Below is a small trained network, with its code and all its weights. Each question gives an input and a class and asks what happens when units are switched off, that is, made to give their printed mean instead of their output.

import numpy as np


def w(rows, s, z=0):
    codes = np.array(rows[::2]) - 128.0
    scale = np.full(codes.shape[1], s)
    scale[-1] = z or s
    return codes * scale


def norm(h):
    return h / np.sqrt((h * h).mean(-1, keepdims=True) + 1e-5)


def f(y):
    return y / 2 * (1 + np.tanh(0.7978845608 * (y + 0.044715 * y**3)))


def log_softmax(a):
    a = a - a.max(-1, keepdims=True)
    return a - np.log(np.exp(a).sum(-1, keepdims=True))


def net(x, mask):
    res = np.array(x, float).reshape(1, 3) / 4 @ E
    u = 0
    for l in range(3):
        y = f(norm(res) @ A[l][:, :-1].T + A[l][:, -1])
        res = res + np.where(mask[u : u + 7], y, B[l][:, -1]) @ B[l][:, :-1]
        u += 7
    return log_softmax(norm(res)[-1] @ U[:, :-1].T + U[:, -1])


A, B = {}, {}
E = w([
[22,48,203,208,149,64,147],'x0',
[2,43,43,30,174,151,154],'x1',
[251,105,193,77,183,25,221],'x2',
],0.0087)
A[0] = w([
[228,254,171,85,61,185,79,97],'L0N1',
[85,204,86,90,55,203,12,97],'L0N2',
[99,122,151,235,116,239,131,93],'L0N3',
[86,227,201,199,167,130,120,58],'L0N4',
[129,76,181,116,96,90,152,2],'L0N5',
[170,121,105,83,118,177,205,22],'L0N6',
[171,161,101,22,142,146,97,210],'L0N7',
],0.0097,0.0051)
B[0] = w([
[90,180,170,135,167,184,98,255],'L0N1',
[143,172,192,160,172,158,140,224],'L0N2',
[120,100,81,70,107,108,51,190],'L0N3',
[161,111,134,122,133,70,108,169],'L0N4',
[147,103,179,121,150,208,77,134],'L0N5',
[88,153,74,116,117,24,107,140],'L0N6',
[134,246,115,94,141,98,104,210],'L0N7',
],0.013,0.0091)
A[1] = w([
[173,206,111,126,108,176,132,124],'L1N1',
[127,139,139,254,31,87,86,111],'L1N2',
[213,107,36,98,80,87,135,109],'L1N3',
[87,115,129,111,102,140,138,97],'L1N4',
[53,149,142,102,146,123,228,87],'L1N5',
[70,105,62,150,50,143,166,31],'L1N6',
[237,60,165,215,72,116,163,3],'L1N7',
],0.011,0.0065)
B[1] = w([
[156,41,109,153,168,161,170,254],'L1N1',
[163,214,87,48,96,104,98,190],'L1N2',
[100,145,142,116,21,26,20,136],'L1N3',
[143,117,107,169,173,114,154,123],'L1N4',
[179,108,224,115,85,156,118,156],'L1N5',
[84,213,148,245,120,179,35,130],'L1N6',
[174,184,188,221,83,106,119,161],'L1N7',
],0.012,0.0063)
A[2] = w([
[8,111,63,109,90,107,154,41],'L2N1',
[124,130,215,196,120,130,50,81],'L2N2',
[199,138,234,134,149,80,181,88],'L2N3',
[168,173,154,168,52,10,211,32],'L2N4',
[94,108,105,227,143,73,126,94],'L2N5',
[128,146,102,72,55,74,59,13],'L2N6',
[166,243,63,137,153,213,155,254],'L2N7',
],0.011,0.0038)
B[2] = w([
[235,130,167,204,133,164,140,140],'L2N1',
[130,185,116,152,138,80,95,188],'L2N2',
[94,60,98,116,109,184,174,199],'L2N3',
[111,149,82,183,164,207,53,163],'L2N4',
[168,190,110,153,118,157,116,130],'L2N5',
[89,126,119,59,97,56,133,169],'L2N6',
[119,9,118,134,70,79,175,250],'L2N7',
],0.013)
U = w([
[164,174,153,233,149,183,103,8],'0',
[150,23,111,92,135,155,247,168],'1',
[144,190,52,30,102,43,115,216],'2',
],0.015,0.0014)

Each question gives the input, the list of numbers given to net, and the class t.
The units are the neurons (one row each of A and B). Each row of codes is followed by its name. A weight is (code - 128) times the scale printed after its matrix; where a second scale follows, it is the last column's (A, B and U).
mask holds one flag per neuron, layer by layer. A switched-off neuron (its flag False) gives its mean, the last column of its row in B, instead of its output. The means were averaged over made-up inputs and are rounded, as every weight is.
A unit's drop is (log p(t) with every unit on - log p(t) with that unit switched off) / (log p(t) with every unit on - log p(t) with every unit switched off).
The circuit of an input: a set's keep is (log p(t) with only the set's units on - log p(t) with every unit switched off) / (log p(t) with every unit on - log p(t) with every unit switched off). Starting from the 12 units with the biggest drops (on a tie, the unit counted first), units are removed one at a time, each time the one whose removal leaves the highest keep (on an exact tie, the one counted first), for as long as the keep stays at least 0.8.
units of the circuit, in order: the units of the circuit, biggest drop first
top k neurons: the k neurons with the biggest drops, biggest first
k most important neurons of layer l: the k neurons of layer l with the biggest drops, biggest first
drop when u is switched off: that unit's drop, to one decimal
input [1,-7,-1], class 2: units of the circuit, in order	[L1N2]
input [-7,-8,2], class 1: top 2 neurons	[L2N7; L1N1]
input [-8,-2,6], class 1: 2 most important neurons of layer 0	[L0N1; L0N3]
input [2,7,0], class 0: top 3 neurons	[L1N6; L0N2; L2N7]
input [-1,1,6], class 2: units of the circuit, in order	[L0N1; L1N3]
input [1,0,1], class 0: top 4 neurons	[L0N7; L2N7; L2N2; L1N2]
input [1,-5,-7], class 2: top 2 neurons	[L0N3; L1N2]
input [-8,0,-5], class 0: top 2 neurons	[L0N2; L0N1]
input [4,-1,7], class 0: top 2 neurons	[L1N7; L0N1]
input [1,-4,-6], class 2: top 3 neurons	[L0N3; L1N2; L0N4]
input [-1,3,-6], class 1: 2 most important neurons of layer 0	[L0N2; L0N1]
input [-7,0,-8], class 0: 2 most important neurons of layer 2	[L2N3; L2N6]
input [-6,-1,1], class 1: 3 most important neurons of layer 1	[L1N1; L1N2; L1N3]
input [-8,7,-4], class 1: units of the circuit, in order	[L2N7]
input [-3,2,7], class 2: 2 most important neurons of layer 0	[L0N2; L0N1]
input [-5,-1,7], class 1: top 2 neurons	[L0N1; L0N3]
input [-5,-1,-1], class 0: top 2 neurons	[L0N1; L0N2]
input [-4,-7,2], class 1: drop when L1N1 is switched off	0.1
input [3,0,-6], class 2: drop when L0N1 is switched off	0.4
input [-8,4,-2], class 1: drop when L2N7 is switched off	1.0
input [4,-3,-4], class 2: drop when L0N2 is switched off	0.0
input [6,-1,5], class 0: top neuron	[L1N7]
